Below is a small trained network, with its code and all its weights. Each question gives an input and a class and asks what happens when units are switched off, that is, made to give their printed mean instead of their output.

import numpy as np


def w(rows, s, z=0):
    codes = np.array(rows[::2]) - 128.0
    scale = np.full(codes.shape[1], s)
    scale[-1] = z or s
    return codes * scale


def f(y):
    return y / 2 * (1 + np.tanh(0.7978845608 * (y + 0.044715 * y**3)))


def log_softmax(a):
    a = a - a.max(-1, keepdims=True)
    return a - np.log(np.exp(a).sum(-1, keepdims=True))


def net(x, mask):
    res = np.array(x, float).reshape(1, 4) / 4 @ E
    y = f(res @ A[0][:, :-1].T + A[0][:, -1])
    res = res + np.where(mask, y, B[0][:, -1]) @ B[0][:, :-1]
    return log_softmax(res[-1] @ U[:, :-1].T + U[:, -1])


A, B = {}, {}
E = w([
[82,247,91,131,173,169,168,161,79,226],'x0',
[179,94,163,68,144,196,102,88,181,112],'x1',
[98,94,148,120,105,223,128,121,227,212],'x2',
[116,150,234,13,190,88,65,122,139,134],'x3',
],0.011)
A[0] = w([
[127,103,127,69,139,93,154,108,62,155,70],'N1',
[176,70,86,204,82,185,168,108,155,104,158],'N2',
[87,167,92,138,129,154,131,149,38,166,182],'N3',
[104,228,121,163,118,118,175,203,88,150,252],'N4',
[118,124,187,72,127,126,158,154,115,161,149],'N5',
[88,203,126,174,133,143,196,202,108,190,147],'N6',
[161,57,152,106,87,135,115,91,254,119,177],'N7',
[121,188,161,85,130,77,114,99,91,96,119],'N8',
[72,160,76,128,66,160,124,128,136,155,163],'N9',
[122,206,153,90,194,55,102,168,44,89,206],'N10',
[97,117,151,134,157,105,130,113,93,125,91],'N11',
],0.0091,0.0036)
B[0] = w([
[127,103,131,122,144,88,134,148,105,113,148],'N1',
[206,101,99,208,46,175,200,167,111,111,207],'N2',
[102,187,97,137,132,86,97,137,161,194,204],'N3',
[100,254,72,180,165,81,121,59,154,197,231],'N4',
[76,99,91,131,183,31,114,129,115,150,168],'N5',
[36,176,87,160,147,157,143,162,182,211,223],'N6',
[146,19,190,78,134,209,64,76,175,119,233],'N7',
[136,133,169,175,144,82,97,102,83,53,186],'N8',
[85,118,127,153,67,143,151,206,173,169,173],'N9',
[192,196,132,156,224,22,22,133,11,73,247],'N10',
[139,121,122,87,133,83,151,112,70,159,142],'N11',
],0.008,0.015)
U = w([
[26,168,48,149,159,106,153,156,160,213,41],'0',
[228,36,84,157,49,168,205,186,138,132,254],'1',
[130,34,160,2,141,169,99,78,168,151,162],'2',
[192,145,100,124,214,57,79,133,32,127,93],'3',
],0.0081,0.00052)

Each question gives the input, the list of numbers given to net, and the class t.
The units are the neurons (one row each of A and B). Each row of codes is followed by its name. A weight is (code - 128) times the scale printed after its matrix; where a second scale follows, it is the last column's (A, B and U).
mask holds one flag per neuron, in row order. A switched-off neuron (its flag False) gives its mean, the last column of its row in B, instead of its output. The means were averaged over made-up inputs and are rounded, as every weight is.
A unit's drop is (log p(t) with every unit on - log p(t) with that unit switched off) / (log p(t) with every unit on - log p(t) with every unit switched off).
The circuit of an input: a set's keep is (log p(t) with only the set's units on - log p(t) with every unit switched off) / (log p(t) with every unit on - log p(t) with every unit switched off). Starting from all 11 units, units are removed one at a time, each time the one whose removal leaves the highest keep (on an exact tie, the one counted first), for as long as the keep stays at least 0.8.
units of the circuit, in order: the units of the circuit, biggest drop first
most important unit: the unit with the biggest drop
top k neurons: the k neurons with the biggest drops, biggest first
drop when u is switched off: that unit's drop, to one decimal
input [1,-7,-5,-3], class 0: most important unit => N6
input [-4,3,-5,-2], class 1: units of the circuit, in order => [N10; N4]
input [5,0,-8,-5], class 0: top 2 neurons => [N6; N4]
input [3,-8,-7,-3], class 0: top 2 neurons => [N6; N4]
input [6,6,4,8], class 2: top 2 neurons => [N4; N10]
input [1,1,4,8], class 2: top 2 neurons => [N4; N10]
input [-4,-7,-3,-6], class 1: top 2 neurons => [N2; N10]
input [4,-3,-7,-4], class 0: top 3 neurons => [N6; N4; N3]
input [4,7,0,-3], class 1: top 3 neurons => [N4; N10; N6]
input [7,6,-6,-3], class 0: top 3 neurons => [N6; N4; N3]
input [-3,3,1,-1], class 2: top 2 neurons => [N7; N9]
input [-2,6,0,3], class 2: drop when N4 is switched off => 0.0
input [-4,-6,0,-8], class 1: drop when N2 is switched off => 0.7
input [-8,7,-5,-6], class 1: units of the circuit, in order => [N2]
input [0,4,0,-2], class 1: drop when N10 is switched off => 0.1
input [4,6,4,-1], class 2: drop when N2 is switched off => 0.1
